Below is a small trained network, with its code and all its weights. Each question gives an input and a target symbol and asks what happens when units are switched off, that is, made to give their printed mean instead of their output.

import numpy as np


def w(rows, s, z=0):
    codes = np.array(rows[::2]) - 128.0
    scale = np.full(codes.shape[1], s)
    scale[-1] = z or s
    return codes * scale


def f(y):
    return np.maximum(y, 0)


def softmax(a):
    e = np.exp(a - a.max(-1, keepdims=True))
    return e / e.sum(-1, keepdims=True)


def log_softmax(a):
    a = a - a.max(-1, keepdims=True)
    return a - np.log(np.exp(a).sum(-1, keepdims=True))


def net(x, mask):
    ids = ['αβεζηθμξπστφω'.index(c) for c in x.split()]
    T = len(ids)
    res = E[ids] + P[:T]
    q, k, v = (res @ M[0].T for M in (Q, K, V))
    z = softmax(np.where(np.tri(T) > 0, q @ k.T / 4**0.5, -1e9)) @ v
    res = res + np.where(mask[0], z, O[0][:, -1]) @ O[0][:, :-1]
    y = f(res @ A[0][:, :-1].T + A[0][:, -1])
    res = res + np.where(mask[1:9], y, B[0][:, -1]) @ B[0][:, :-1]
    return log_softmax(res[-1] @ U[:, :-1].T + U[:, -1])


Q, K, V, O, A, B = {}, {}, {}, {}, {}, {}
E = w([
[111,115,24],'α',
[31,136,206],'β',
[107,117,122],'ε',
[199,155,171],'ζ',
[122,247,164],'η',
[244,60,61],'θ',
[154,121,100],'μ',
[110,135,109],'ξ',
[119,42,119],'π',
[106,130,120],'σ',
[75,144,65],'τ',
[49,200,100],'φ',
[164,98,49],'ω',
],0.015)
P = w([
[147,149,66],'0',
[114,59,255],'1',
[122,117,84],'2',
[127,74,234],'3',
[116,106,84],'4',
[135,99,216],'5',
[117,105,89],'6',
[135,120,206],'7',
[112,94,94],'8',
[140,147,189],'9',
[109,97,90],'10',
[142,154,187],'11',
[113,108,82],'12',
[137,174,176],'13',
],0.0085)
Q[0] = w([
[106,123,193],'H1',
[189,89,42],'H1',
[179,157,50],'H1',
[255,166,134],'H1',
],0.01)
K[0] = w([
[122,162,155],'H1',
[150,7,115],'H1',
[172,80,92],'H1',
[192,131,110],'H1',
],0.015)
V[0] = w([
[30,119,151],'H1',
[247,101,63],'H1',
[165,105,77],'H1',
[129,254,119],'H1',
],0.0078)
O[0] = w([
[82,131,122,205],'H1',
[156,91,96,92],'H1',
[130,120,122,147],'H1',
[124,244,94,1],'H1',
],0.011,0.002)
A[0] = w([
[210,104,106,102],'N1',
[161,180,135,34],'N2',
[134,168,218,82],'N3',
[147,167,109,181],'N4',
[169,113,251,215],'N5',
[137,111,62,168],'N6',
[111,73,120,213],'N7',
[154,108,96,5],'N8',
],0.013,0.0032)
B[0] = w([
[87,143,81,206],'N1',
[106,24,116,150],'N2',
[173,89,210,183],'N3',
[182,101,125,162],'N4',
[167,254,71,205],'N5',
[148,128,164,206],'N6',
[118,98,140,255],'N7',
[124,145,113,162],'N8',
],0.012,0.0076)
U = w([
[176,152,119,16],'α',
[146,115,95,71],'β',
[129,154,123,147],'ε',
[140,156,76,37],'ζ',
[172,119,160,3],'η',
[133,153,113,234],'θ',
[132,154,121,124],'μ',
[64,144,151,154],'ξ',
[92,74,154,189],'π',
[143,161,95,131],'σ',
[149,135,140,183],'τ',
[6,162,63,185],'φ',
[125,153,143,51],'ω',
],0.014,0.0042)

Each question gives the input, a string of symbols that net reads in full, and the target symbol t.
The units are the heads (4 rows each of Q, K, V and O) and the neurons (one row each of A and B). Each row of codes is followed by its name. A weight is (code - 128) times the scale printed after its matrix; where a second scale follows, it is the last column's (O, A, B and U).
mask holds one flag per unit, heads first, then neurons. A switched-off unit (its flag False) gives its mean, the last column of its rows in O or B, instead of its output. The means were averaged over made-up inputs and are rounded, as every weight is.
A unit's drop is (log p(t) with every unit on - log p(t) with that unit switched off) / (log p(t) with every unit on - log p(t) with every unit switched off).
The circuit of an input: a set's keep is (log p(t) with only the set's units on - log p(t) with every unit switched off) / (log p(t) with every unit on - log p(t) with every unit switched off). Starting from all 9 units, units are removed one at a time, each time the one whose removal leaves the highest keep (on an exact tie, the one counted first), for as long as the keep stays at least 0.8.
units of the circuit, in order: the units of the circuit, biggest drop first
top k neurons: the k neurons with the biggest drops, biggest first
drop of u: that unit's drop, to one decimal
input π φ π α, target π: top 2 neurons : (N5, N7)
input φ ζ π φ ε α π α μ, target π: units of the circuit, in order : (N5, H1)
input σ μ θ η φ ζ, target α: units of the circuit, in order : (N5, N3)
input π ζ η π θ π τ, target π: units of the circuit, in order : (H1, N5)
input π α π α φ θ α ζ π ε α π ξ, target π: units of the circuit, in order : (N5, H1)
input φ φ β φ ε, target φ: units of the circuit, in order : (H1)
input ξ π ξ, target π: units of the circuit, in order : (H1, N5)
input φ ε ξ θ, target ζ: top 2 neurons : (N1, N5)
input α φ α σ π α ε π μ π σ η, target η: top 4 neurons : (N3, N4, N2, N1)
input θ σ π ε π μ σ π ε α, target π: top 3 neurons : (N5, N7, N6)
input θ π ξ τ σ α τ, target π: top 2 neurons : (N5, N1)
input τ π σ, target π: drop of H1 : 0.5
input α α π σ μ π π σ ε, target π: drop of N5 : 0.5
input η π ε π σ α μ, target π: drop of N5 : 0.3
input ε α π π π ξ φ φ σ π σ, target π: units of the circuit, in order : (N5)
